Below are the code and all the weights of a small trained network. Each question names an input and a class and asks about switching units off, where a switched-off unit gives its printed mean instead of its output.

import numpy as np


def w(rows, s, z=0):
    codes = np.array(rows[::2]) - 128.0
    scale = np.full(codes.shape[1], s)
    scale[-1] = z or s
    return codes * scale


def f(y):
    return np.maximum(y, 0)


def log_softmax(a):
    a = a - a.max(-1, keepdims=True)
    return a - np.log(np.exp(a).sum(-1, keepdims=True))


def net(x, mask):
    res = np.array(x, float).reshape(1, 7) / 4 @ E
    y = f(res @ A[0][:, :-1].T + A[0][:, -1])
    res = res + np.where(mask, y, B[0][:, -1]) @ B[0][:, :-1]
    return log_softmax(res[-1] @ U[:, :-1].T + U[:, -1])


A, B = {}, {}
E = w([
[71,144,172,81,125,191,117,104,255,36,204],'x0',
[70,101,154,139,35,34,137,20,37,112,123],'x1',
[77,22,87,190,186,178,151,153,190,188,176],'x2',
[126,95,216,52,24,136,111,99,197,145,68],'x3',
[94,160,146,133,113,57,116,136,84,190,164],'x4',
[86,112,59,14,179,159,101,80,68,209,64],'x5',
[191,146,251,164,165,149,76,138,189,175,192],'x6',
],0.0084)
A[0] = w([
[24,110,92,133,108,160,143,185,182,175,94,163],'N0',
[71,68,50,44,169,204,142,72,151,133,190,114],'N1',
[181,142,153,134,141,225,104,209,186,76,162,134],'N2',
[115,200,61,156,115,94,138,155,92,223,59,162],'N3',
[179,215,203,55,99,79,60,53,122,172,148,209],'N4',
[20,120,53,26,198,184,152,94,152,155,100,130],'N5',
[224,129,103,119,124,159,104,148,241,82,182,134],'N6',
[172,112,26,124,146,68,148,161,107,144,41,76],'N7',
[173,153,177,37,1,131,93,110,96,94,118,194],'N8',
[128,65,160,161,146,143,73,113,209,131,141,216],'N9',
[119,95,79,245,139,54,138,169,145,163,217,5],'N10',
[116,106,167,57,66,74,128,54,135,66,95,170],'N11',
],0.0076,0.0028)
B[0] = w([
[150,66,114,118,94,200,149,108,120,149,213,194],'N0',
[169,45,163,107,157,120,112,82,110,138,114,222],'N1',
[188,218,254,112,102,152,153,171,175,97,179,254],'N2',
[141,145,80,58,123,184,157,190,99,89,130,232],'N3',
[212,162,191,194,144,141,78,149,98,67,91,234],'N4',
[128,63,71,84,174,126,71,117,32,60,154,239],'N5',
[154,249,149,161,95,147,133,148,71,140,164,240],'N6',
[76,113,60,102,149,136,157,149,112,99,108,220],'N7',
[117,94,149,203,129,112,26,99,150,83,119,234],'N8',
[222,134,103,153,88,124,187,121,155,115,184,210],'N9',
[193,94,153,137,85,197,164,64,66,173,105,228],'N10',
[129,87,170,150,72,100,82,90,182,129,77,221],'N11',
],0.0096,0.011)
U = w([
[89,164,185,142,179,93,162,100,101,141,147,2],'0',
[75,139,23,78,155,113,163,154,121,92,96,8],'1',
[96,121,177,174,58,80,92,106,184,109,108,77],'2',
[159,86,120,131,180,119,76,106,104,61,95,236],'3',
[146,84,137,113,66,160,164,94,131,158,195,195],'4',
[110,190,143,28,151,103,110,198,94,121,150,147],'5',
[202,255,202,160,124,165,184,139,160,119,151,155],'6',
],0.0098,0.002)

Each question gives the input, the list of numbers given to net, and the class t.
The units are the neurons (one row each of A and B). Each row of codes is followed by its name. A weight is (code - 128) times the scale printed after its matrix; where a second scale follows, it is the last column's (A, B and U).
mask holds one flag per neuron, in row order. A switched-off neuron (its flag False) gives its mean, the last column of its row in B, instead of its output. The means were averaged over made-up inputs and are rounded, as every weight is.
A unit's drop is (log p(t) with every unit on - log p(t) with that unit switched off) / (log p(t) with every unit on - log p(t) with every unit switched off).
The circuit of an input: a set's keep is (log p(t) with only the set's units on - log p(t) with every unit switched off) / (log p(t) with every unit on - log p(t) with every unit switched off). Starting from all 12 units, units are removed one at a time, each time the one whose removal leaves the highest keep (on an exact tie, the one counted first), for as long as the keep stays at least 0.8.
units of the circuit, in order: the units of the circuit, biggest drop first
top k neurons: the k neurons with the biggest drops, biggest first
drop of u: that unit's drop, to one decimal
input [-2,-2,-3,-5,6,6,4], class 5: units of the circuit, in order : (N3, N10)
input [-2,7,-6,-5,6,-7,-7], class 2: units of the circuit, in order : (N11)
input [-4,1,1,-7,-1,-4,-1], class 4: units of the circuit, in order : (N10, N4)
input [8,7,-6,7,1,7,-8], class 3: top 2 neurons : (N5, N4)
input [-1,5,-1,-1,8,-2,1], class 3: top 3 neurons : (N2, N6, N4)
input [-5,2,-1,0,5,5,3], class 5: top 2 neurons : (N3, N1)
input [5,4,-8,-5,7,1,8], class 3: top 4 neurons : (N2, N6, N8, N4)
input [0,0,3,2,6,7,6], class 3: units of the circuit, in order : (N2, N4)
input [-3,4,-8,-3,7,-2,5], class 3: top 2 neurons : (N2, N6)
input [2,-6,3,7,-7,3,-5], class 4: top 2 neurons : (N0, N4)
input [5,7,2,-6,4,-6,1], class 4: top 2 neurons : (N2, N10)
input [-5,6,-1,0,-1,0,7], class 3: top 4 neurons : (N2, N6, N4, N9)
input [1,-2,4,0,-2,-1,-2], class 4: top 2 neurons : (N4, N0)
input [7,-6,5,3,7,6,2], class 4: units of the circuit, in order : (N0)
input [6,1,7,-1,4,5,-6], class 3: top 2 neurons : (N5, N1)
input [-1,4,-7,-6,-6,-3,3], class 3: top 4 neurons : (N2, N6, N9, N8)
input [-6,-2,-4,2,-3,2,-2], class 1: drop of N7 : 0.2
input [8,7,-6,5,0,6,1], class 2: drop of N11 : 2.0
input [-5,-2,2,-7,3,-8,-5], class 4: drop of N3 : -0.1
input [4,5,4,7,-7,4,-7], class 3: units of the circuit, in order : (N5)
